Here is a tiny trained network, its code and every weight. The questions are about switching its units off for an input and a class, where a switched-off unit gives its printed mean instead of its output.

import numpy as np


def w(rows, s, z=0):
    codes = np.array(rows[::2]) - 128.0
    scale = np.full(codes.shape[1], s)
    scale[-1] = z or s
    return codes * scale


def f(y):
    return np.maximum(y, 0)


def log_softmax(a):
    a = a - a.max(-1, keepdims=True)
    return a - np.log(np.exp(a).sum(-1, keepdims=True))


def net(x, mask):
    res = np.array(x, float).reshape(1, 3) / 4 @ E
    y = f(res @ A[0][:, :-1].T + A[0][:, -1])
    res = res + np.where(mask, y, B[0][:, -1]) @ B[0][:, :-1]
    return log_softmax(res[-1] @ U[:, :-1].T + U[:, -1])


A, B = {}, {}
E = w([
[145,251,92,156,118,180,198,161,85,69,172,115],'x0',
[157,150,186,95,74,75,90,111,174,56,155,138],'x1',
[107,140,94,111,202,120,117,140,214,146,79,124],'x2',
],0.013)
A[0] = w([
[126,125,137,117,134,118,116,121,166,123,125,127,204],'n0',
[137,41,175,123,78,94,101,118,204,82,135,127,157],'n1',
[142,146,158,123,42,117,121,134,67,40,153,128,41],'n2',
[107,130,132,133,132,114,122,156,121,128,139,138,73],'n3',
[126,231,124,144,128,131,141,139,151,90,136,128,116],'n4',
[127,218,131,121,108,131,134,123,126,59,142,124,211],'n5',
[121,62,99,125,183,125,120,128,172,200,112,127,227],'n6',
[142,167,111,147,146,102,126,124,101,145,115,120,112],'n7',
[121,163,112,120,139,145,148,141,152,109,128,129,1],'n8',
[138,115,130,137,109,148,144,131,3,156,134,124,207],'n9',
],0.017,0.0022)
B[0] = w([
[145,108,97,140,96,100,123,188,120,123,131,136,160],'n0',
[98,140,125,84,114,68,1,126,125,126,98,128,226],'n1',
[136,123,233,159,100,137,171,48,130,143,170,127,253],'n2',
[125,134,139,127,139,122,130,120,126,141,122,139,128],'n3',
[207,156,103,86,170,174,120,142,121,76,132,123,237],'n4',
[242,130,94,168,104,77,176,179,135,105,130,134,250],'n5',
[110,95,178,168,118,160,174,160,188,138,81,121,237],'n6',
[106,106,119,84,140,141,100,122,140,107,139,136,157],'n7',
[138,144,116,93,175,162,96,77,101,167,123,124,171],'n8',
[46,139,66,144,109,118,160,133,107,122,190,135,229],'n9',
],0.021)
U = w([
[117,82,196,181,139,160,146,171,175,198,54,136,209],'0',
[27,121,50,170,137,181,172,156,78,180,159,166,173],'1',
[137,159,138,81,202,238,150,133,140,146,99,131,5],'2',
[200,176,203,193,84,116,184,107,110,80,180,166,121],'3',
[254,203,76,108,199,161,151,148,97,104,109,141,170],'4',
[112,144,192,146,97,88,102,45,72,173,159,169,54],'5',
[125,121,156,72,115,65,21,155,130,146,73,161,170],'6',
],0.0075,0.0022)

Each question gives the input, the list of numbers given to net, and the class t.
The units are the neurons (one row each of A and B). Each row of codes is followed by its name. A weight is (code - 128) times the scale printed after its matrix; where a second scale follows, it is the last column's (A, B and U).
mask holds one flag per neuron, in row order. A switched-off neuron (its flag False) gives its mean, the last column of its row in B, instead of its output. The means were averaged over made-up inputs and are rounded, as every weight is.
A unit's drop is (log p(t) with every unit on - log p(t) with that unit switched off) / (log p(t) with every unit on - log p(t) with every unit switched off).
The circuit of an input: a set's keep is (log p(t) with only the set's units on - log p(t) with every unit switched off) / (log p(t) with every unit on - log p(t) with every unit switched off). Starting from all 10 units, units are removed one at a time, each time the one whose removal leaves the highest keep (on an exact tie, the one counted first), for as long as the keep stays at least 0.8.
circuit, biggest first: the units of the circuit, biggest drop first
top k neurons: the k neurons with the biggest drops, biggest first
drop of u: that unit's drop, to one decimal
input [-1,7,-3], class 5: circuit, biggest first : [n2, n1]
input [-2,0,4], class 0: top neuron : [n6]
input [-4,-2,-5], class 1: circuit, biggest first : [n2, n9]
input [-7,-3,-7], class 6: top 2 neurons : [n1, n2]
input [2,5,2], class 4: top 2 neurons : [n6, n4]
input [3,-3,-3], class 1: circuit, biggest first : [n9, n2]
input [-6,0,5], class 0: top 2 neurons : [n6, n4]
input [0,-1,-1], class 1: circuit, biggest first : [n2, n4]
input [1,1,3], class 4: top 2 neurons : [n2, n1]
input [-8,1,6], class 6: top 3 neurons : [n1, n2, n0]
input [-4,-8,-2], class 1: top 2 neurons : [n9, n2]
input [0,-2,-8], class 1: top 4 neurons : [n9, n5, n1, n4]
input [-5,6,-7], class 5: top 2 neurons : [n2, n4]
input [-3,-1,2], class 0: circuit, biggest first : [n6]
input [0,-1,1], class 0: top 4 neurons : [n9, n4, n1, n5]
input [4,-6,-7], class 1: drop of n9 : 1.2
input [8,-8,-4], class 1: drop of n6 : 0.0
input [0,7,6], class 6: drop of n1 : 0.6
